Below are the code and all the weights of a small trained network. Each question names an input and a target symbol and asks about switching units off, where a switched-off unit gives its printed mean instead of its output.

import numpy as np


def w(rows, s, z=0):
    codes = np.array(rows[::2]) - 128.0
    scale = np.full(codes.shape[1], s)
    scale[-1] = z or s
    return codes * scale


def f(y):
    return y / 2 * (1 + np.tanh(0.7978845608 * (y + 0.044715 * y**3)))


def softmax(a):
    e = np.exp(a - a.max(-1, keepdims=True))
    return e / e.sum(-1, keepdims=True)


def log_softmax(a):
    a = a - a.max(-1, keepdims=True)
    return a - np.log(np.exp(a).sum(-1, keepdims=True))


def net(x, mask):
    ids = ['αβγδζηλμξπστφψω'.index(c) for c in x.split()]
    T = len(ids)
    res = E[ids] + P[:T]
    q, k, v = (res @ M[0].T for M in (Q, K, V))
    z = softmax(np.where(np.tri(T) > 0, q @ k.T / 3**0.5, -1e9)) @ v
    res = res + np.where(mask[0], z, O[0][:, -1]) @ O[0][:, :-1]
    y = f(res @ A[0][:, :-1].T + A[0][:, -1])
    res = res + np.where(mask[1:17], y, B[0][:, -1]) @ B[0][:, :-1]
    return log_softmax(res[-1] @ U[:, :-1].T + U[:, -1])


Q, K, V, O, A, B = {}, {}, {}, {}, {}, {}
E = w([
[125,112,136,144],'α',
[123,128,125,155],'β',
[145,84,121,172],'γ',
[102,130,141,118],'δ',
[113,126,136,133],'ζ',
[122,96,127,146],'η',
[148,123,115,177],'λ',
[92,217,168,97],'μ',
[66,177,152,124],'ξ',
[143,138,249,180],'π',
[98,16,159,168],'σ',
[109,18,201,74],'τ',
[38,114,154,138],'φ',
[223,100,181,92],'ψ',
[227,88,113,67],'ω',
],0.019)
P = w([
[249,179,57,253],'0',
[220,204,113,250],'1',
[186,242,127,204],'2',
[170,224,144,191],'3',
[165,207,170,185],'4',
[148,190,177,167],'5',
[135,189,185,139],'6',
[119,181,191,123],'7',
[116,149,204,114],'8',
[104,153,212,87],'9',
[79,153,229,60],'10',
[117,99,209,94],'11',
[111,128,199,84],'12',
],0.0066)
Q[0] = w([
[163,109,254,134],'head 1',
[123,170,221,196],'head 1',
[108,121,153,117],'head 1',
],0.013)
K[0] = w([
[100,107,125,10],'head 1',
[92,59,233,62],'head 1',
[101,75,143,106],'head 1',
],0.013)
V[0] = w([
[86,21,96,148],'head 1',
[70,159,29,104],'head 1',
[9,180,145,212],'head 1',
],0.013)
O[0] = w([
[136,136,125,240,82],'head 1',
[113,168,58,152,4],'head 1',
[8,152,135,164,175],'head 1',
],0.017,0.011)
A[0] = w([
[151,164,119,153,226],'neuron 1',
[174,116,191,104,103],'neuron 2',
[120,101,86,138,190],'neuron 3',
[117,133,194,151,168],'neuron 4',
[133,170,142,155,88],'neuron 5',
[95,97,82,124,243],'neuron 6',
[117,114,98,136,242],'neuron 7',
[159,119,133,133,135],'neuron 8',
[102,156,125,104,228],'neuron 9',
[146,250,122,151,203],'neuron 10',
[205,140,126,143,100],'neuron 11',
[130,104,130,177,84],'neuron 12',
[147,119,153,113,252],'neuron 13',
[92,122,132,134,22],'neuron 14',
[110,122,164,112,30],'neuron 15',
[151,158,109,84,135],'neuron 16',
],0.017,0.0039)
B[0] = w([
[164,100,42,213,134],'neuron 1',
[65,204,53,196,247],'neuron 2',
[126,117,152,162,126],'neuron 3',
[149,11,106,37,251],'neuron 4',
[76,130,95,69,142],'neuron 5',
[183,128,255,137,138],'neuron 6',
[148,113,154,172,127],'neuron 7',
[73,163,87,125,154],'neuron 8',
[188,150,198,131,190],'neuron 9',
[160,88,175,194,153],'neuron 10',
[81,90,199,95,172],'neuron 11',
[133,198,110,122,157],'neuron 12',
[235,159,137,92,196],'neuron 13',
[111,212,55,193,161],'neuron 14',
[86,172,53,166,202],'neuron 15',
[195,26,113,189,155],'neuron 16',
],0.01,0.024)
U = w([
[123,136,105,149,75],'α',
[108,20,124,105,188],'β',
[200,114,102,65,203],'γ',
[95,162,143,121,56],'δ',
[124,134,114,111,1],'ζ',
[158,132,211,35,229],'η',
[40,141,116,157,110],'λ',
[97,137,90,1,153],'μ',
[139,115,130,112,46],'ξ',
[126,127,92,106,58],'π',
[131,123,93,100,28],'σ',
[136,131,108,130,162],'τ',
[124,135,114,122,48],'φ',
[144,179,69,118,156],'ψ',
[126,137,118,110,35],'ω',
],0.0084,0.0029)

Each question gives the input, a string of symbols that net reads in full, and the target symbol t.
The units are the heads (3 rows each of Q, K, V and O) and the neurons (one row each of A and B). Each row of codes is followed by its name. A weight is (code - 128) times the scale printed after its matrix; where a second scale follows, it is the last column's (O, A, B and U).
mask holds one flag per unit, heads first, then neurons. A switched-off unit (its flag False) gives its mean, the last column of its rows in O or B, instead of its output. The means were averaged over made-up inputs and are rounded, as every weight is.
A unit's drop is (log p(t) with every unit on - log p(t) with that unit switched off) / (log p(t) with every unit on - log p(t) with every unit switched off).
The circuit of an input: a set's keep is (log p(t) with only the set's units on - log p(t) with every unit switched off) / (log p(t) with every unit on - log p(t) with every unit switched off). Starting from the 12 units with the biggest drops (on a tie, the unit counted first), units are removed one at a time, each time the one whose removal leaves the highest keep (on an exact tie, the one counted first), for as long as the keep stays at least 0.8.
units of the circuit, in order: the units of the circuit, biggest drop first
k most important neurons: the k neurons with the biggest drops, biggest first
input φ μ σ π μ μ β λ, target η: units of the circuit, in order => neuron 2; head 1
input σ μ π μ μ π β π λ β, target μ: 2 most important neurons => neuron 16; neuron 10
input λ σ σ ζ, target β: units of the circuit, in order => neuron 2; head 1; neuron 4
input μ γ σ η, target β: units of the circuit, in order => neuron 2; head 1
input γ ζ η β ζ π μ μ δ σ λ, target β: units of the circuit, in order => neuron 2; head 1
input σ α λ μ ψ μ π ζ μ μ β, target η: units of the circuit, in order => neuron 2; head 1; neuron 9
input μ φ π φ π, target λ: 2 most important neurons => neuron 14; neuron 13
input μ μ μ γ, target η: 3 most important neurons => neuron 2; neuron 6; neuron 9
input λ γ α π γ, target μ: units of the circuit, in order => head 1; neuron 16; neuron 10
input π η μ φ σ, target λ: 3 most important neurons => neuron 14; neuron 13; neuron 12
input μ φ ζ, target λ: units of the circuit, in order => head 1
input λ μ β, target η: 4 most important neurons => neuron 2; neuron 6; neuron 9; neuron 15
input η σ μ μ π η π φ ψ, target ψ: 4 most important neurons => neuron 2; neuron 13; neuron 4; neuron 8
input μ ω β ψ π β, target ψ: units of the circuit, in order => neuron 2; head 1; neuron 4
input σ μ δ, target β: 3 most important neurons => neuron 2; neuron 13; neuron 15
input μ λ μ ζ, target η: units of the circuit, in order => neuron 2; head 1; neuron 6
input μ λ π π ζ π λ, target μ: units of the circuit, in order => head 1; neuron 16
input μ μ ω μ, target γ: units of the circuit, in order => head 1; neuron 16
input ψ λ μ, target ψ: units of the circuit, in order => neuron 2; head 1
input μ π μ, target μ: 4 most important neurons => neuron 15; neuron 10; neuron 4; neuron 6
input μ α η μ σ σ γ β σ β, target β: 4 most important neurons => neuron 2; neuron 4; neuron 13; neuron 15
input μ π μ λ φ δ, target λ: 3 most important neurons => neuron 13; neuron 14; neuron 4
input σ β ζ σ σ π π γ η α ξ ψ, target ψ: 3 most important neurons => neuron 2; neuron 4; neuron 13
input μ ω μ π σ λ λ σ β α σ μ α, target β: 2 most important neurons => neuron 2; neuron 13
